Below is a small trained network, with its code and all its weights. Each question gives an input and a target symbol and asks what happens when units are switched off, that is, made to give their printed mean instead of their output.

import numpy as np


def w(rows, s, z=0):
    codes = np.array(rows[::2]) - 128.0
    scale = np.full(codes.shape[1], s)
    scale[-1] = z or s
    return codes * scale


def f(y):
    return y / 2 * (1 + np.tanh(0.7978845608 * (y + 0.044715 * y**3)))


def softmax(a):
    e = np.exp(a - a.max(-1, keepdims=True))
    return e / e.sum(-1, keepdims=True)


def log_softmax(a):
    a = a - a.max(-1, keepdims=True)
    return a - np.log(np.exp(a).sum(-1, keepdims=True))


def net(x, mask):
    ids = ['Φβελξπτ'.index(c) for c in x.split()]
    T = len(ids)
    res = E[ids] + P[:T]
    u = 0
    for l in range(2):
        q, k, v = (res @ M[l].T for M in (Q, K, V))
        z = softmax(np.where(np.tri(T) > 0, q @ k.T / 3**0.5, -1e9)) @ v
        res = res + np.where(mask[u], z, O[l][:, -1]) @ O[l][:, :-1]
        u += 1
        y = f(res @ A[l][:, :-1].T + A[l][:, -1])
        res = res + np.where(mask[u : u + 8], y, B[l][:, -1]) @ B[l][:, :-1]
        u += 8
    return log_softmax(res[-1] @ U[:, :-1].T + U[:, -1])


Q, K, V, O, A, B = {}, {}, {}, {}, {}, {}
E = w([
[180,109,87,132,137],'Φ',
[235,103,156,162,150],'β',
[111,240,247,149,89],'ε',
[230,119,154,192,169],'λ',
[156,51,158,100,144],'ξ',
[70,64,78,174,130],'π',
[94,85,81,100,101],'τ',
],0.012)
P = w([
[244,2,50,207,87],'0',
[230,24,63,185,101],'1',
[208,37,79,191,94],'2',
[191,53,94,187,88],'3',
[174,68,108,187,82],'4',
[160,85,124,179,78],'5',
[144,107,135,177,72],'6',
[124,121,149,171,66],'7',
[107,141,156,171,59],'8',
[89,159,164,162,51],'9',
[72,174,179,148,49],'10',
[54,190,187,149,45],'11',
[38,209,195,139,40],'12',
[23,231,200,138,32],'13',
],0.0058)
Q[0] = w([
[92,76,143,209,2],'L0H1',
[171,124,150,147,9],'L0H1',
[135,123,113,86,77],'L0H1',
],0.04)
K[0] = w([
[66,253,166,97,88],'L0H1',
[40,194,226,146,100],'L0H1',
[148,165,101,166,117],'L0H1',
],0.034)
V[0] = w([
[250,146,153,36,130],'L0H1',
[154,120,123,77,107],'L0H1',
[130,106,90,49,63],'L0H1',
],0.012)
O[0] = w([
[136,197,159,6,61,5],'L0H1',
[121,144,144,116,91,129],'L0H1',
[104,131,163,166,26,212],'L0H1',
],0.012,0.0029)
A[0] = w([
[131,203,174,161,190,79],'L0N1',
[114,181,123,87,168,55],'L0N2',
[103,175,121,77,178,98],'L0N3',
[112,124,128,71,225,2],'L0N4',
[137,181,159,133,67,20],'L0N5',
[4,71,17,69,96,96],'L0N6',
[96,167,72,92,213,35],'L0N7',
[109,174,130,84,171,76],'L0N8',
],0.011,0.0097)
B[0] = w([
[145,128,152,141,127,128],'L0N1',
[112,87,92,156,111,114],'L0N2',
[125,117,118,147,153,123],'L0N3',
[111,152,134,147,1,117],'L0N4',
[107,89,126,172,96,102],'L0N5',
[192,110,147,130,140,252],'L0N6',
[86,157,203,175,69,121],'L0N7',
[122,91,94,159,138,116],'L0N8',
],0.034,0.0044)
Q[1] = w([
[221,253,192,33,140],'L1H1',
[166,203,197,70,224],'L1H1',
[149,150,200,52,127],'L1H1',
],0.026)
K[1] = w([
[4,138,121,123,134],'L1H1',
[44,152,81,107,148],'L1H1',
[87,131,130,93,138],'L1H1',
],0.041)
V[1] = w([
[129,140,204,132,155],'L1H1',
[150,129,88,101,136],'L1H1',
[158,251,49,189,116],'L1H1',
],0.018)
O[1] = w([
[154,99,171,105,103,112],'L1H1',
[162,131,129,164,142,170],'L1H1',
[248,153,64,135,111,7],'L1H1',
],0.015,0.011)
A[1] = w([
[98,118,73,105,79,29],'L1N1',
[109,195,170,80,25,19],'L1N2',
[167,193,162,35,55,10],'L1N3',
[99,147,32,121,12,61],'L1N4',
[94,92,106,236,4,96],'L1N5',
[136,247,165,13,36,174],'L1N6',
[112,85,75,236,94,129],'L1N7',
[153,20,64,46,46,13],'L1N8',
],0.017,0.011)
B[1] = w([
[123,203,101,167,110,125],'L1N1',
[110,114,59,192,121,142],'L1N2',
[208,2,119,79,86,138],'L1N3',
[119,37,41,94,78,129],'L1N4',
[186,120,113,183,106,251],'L1N5',
[101,227,171,112,115,160],'L1N6',
[106,133,139,87,131,233],'L1N7',
[31,181,94,173,90,130],'L1N8',
],0.035,0.016)
U = w([
[47,35,172,66,177,183],'Φ',
[94,172,142,125,110,80],'β',
[217,209,3,73,198,199],'ε',
[134,120,110,108,114,27],'λ',
[108,90,73,92,78,33],'ξ',
[153,130,153,80,93,2],'π',
[157,65,155,188,107,196],'τ',
],0.0039,0.0079)

Each question gives the input, a string of symbols that net reads in full, and the target symbol t.
The units are the heads (3 rows each of Q, K, V and O) and the neurons (one row each of A and B). Each row of codes is followed by its name. A weight is (code - 128) times the scale printed after its matrix; where a second scale follows, it is the last column's (O, A, B and U).
mask holds one flag per unit, layer by layer, with each layer's heads first. A switched-off unit (its flag False) gives its mean, the last column of its rows in O or B, instead of its output. The means were averaged over made-up inputs and are rounded, as every weight is.
A unit's drop is (log p(t) with every unit on - log p(t) with that unit switched off) / (log p(t) with every unit on - log p(t) with every unit switched off).
The circuit of an input: a set's keep is (log p(t) with only the set's units on - log p(t) with every unit switched off) / (log p(t) with every unit on - log p(t) with every unit switched off). Starting from the 12 units with the biggest drops (on a tie, the unit counted first), units are removed one at a time, each time the one whose removal leaves the highest keep (on an exact tie, the one counted first), for as long as the keep stays at least 0.8.
units of the circuit, in order: the units of the circuit, biggest drop first
unit that matters most: the unit with the biggest drop
k most important neurons: the k neurons with the biggest drops, biggest first
k most important neurons of layer l: the k neurons of layer l with the biggest drops, biggest first
input λ ξ Φ, target β: units of the circuit, in order	L0H1, L1N6, L0N6
input τ Φ β τ τ ξ τ Φ Φ Φ Φ, target ξ: units of the circuit, in order	L1H1, L0N6, L1N4, L0H1
input τ π Φ Φ π ξ ε τ Φ, target ε: unit that matters most	L0H1
input τ β τ τ τ τ τ τ τ τ Φ τ Φ ε, target ε: units of the circuit, in order	L0H1, L1H1, L0N6
input Φ τ τ ε τ τ λ π, target ε: units of the circuit, in order	L0H1, L0N6, L1H1
input τ ξ Φ ξ Φ τ Φ τ Φ ξ Φ ξ π Φ, target Φ: 2 most important neurons	L1N7, L0N7
input ξ τ τ Φ Φ ε τ λ τ λ λ, target ε: units of the circuit, in order	L0N6, L1H1, L0H1
input λ π ξ τ Φ Φ Φ π λ, target Φ: units of the circuit, in order	L1N7, L0H1
input τ ξ ξ τ λ Φ π λ β ε λ τ Φ π, target ε: 2 most important neurons	L0N6, L1N5
input ε λ Φ ξ τ β τ Φ β Φ ξ π, target Φ: 2 most important neurons	L1N5, L0N6
input Φ λ Φ β τ Φ ξ τ ε τ λ, target Φ: 3 most important neurons	L0N1, L1N5, L0N6
input Φ τ τ τ Φ Φ τ π Φ β ε τ τ ξ, target Φ: 3 most important neurons	L1N5, L0N6, L0N1
input Φ β Φ, target π: units of the circuit, in order	L1N6, L0H1, L1N3, L0N8
input τ τ ξ τ Φ λ τ β Φ τ τ ε Φ τ, target ε: 2 most important neurons of layer 1	L1N5, L1N3
input π ξ π ξ τ λ ξ β, target β: 2 most important neurons	L1N6, L0N6
input β τ β ε π, target β: most important neuron	L1N8
input Φ ξ Φ τ τ Φ τ Φ τ β ξ τ ε β, target Φ: 2 most important neurons	L0N1, L1N5
input τ Φ Φ Φ τ τ ξ ξ β Φ β, target π: units of the circuit, in order	L1N3, L0H1, L1N6
input λ λ τ ξ τ Φ ξ Φ, target β: 2 most important neurons	L1N6, L0N6
input Φ τ τ ε Φ Φ τ λ λ Φ τ, target ε: units of the circuit, in order	L0N6, L1H1
input ε β τ, target ξ: 4 most important neurons	L0N6, L1N8, L1N3, L1N5
input τ τ ε τ τ τ π τ τ ξ, target Φ: most important neuron	L1N5
input τ β β π, target Φ: units of the circuit, in order	L1N7, L0H1
input β Φ ξ, target β: units of the circuit, in order	L1N6, L0H1, L0N6
input Φ τ π π ξ ξ τ τ Φ τ ε, target ε: 2 most important neurons	L0N6, L0N1
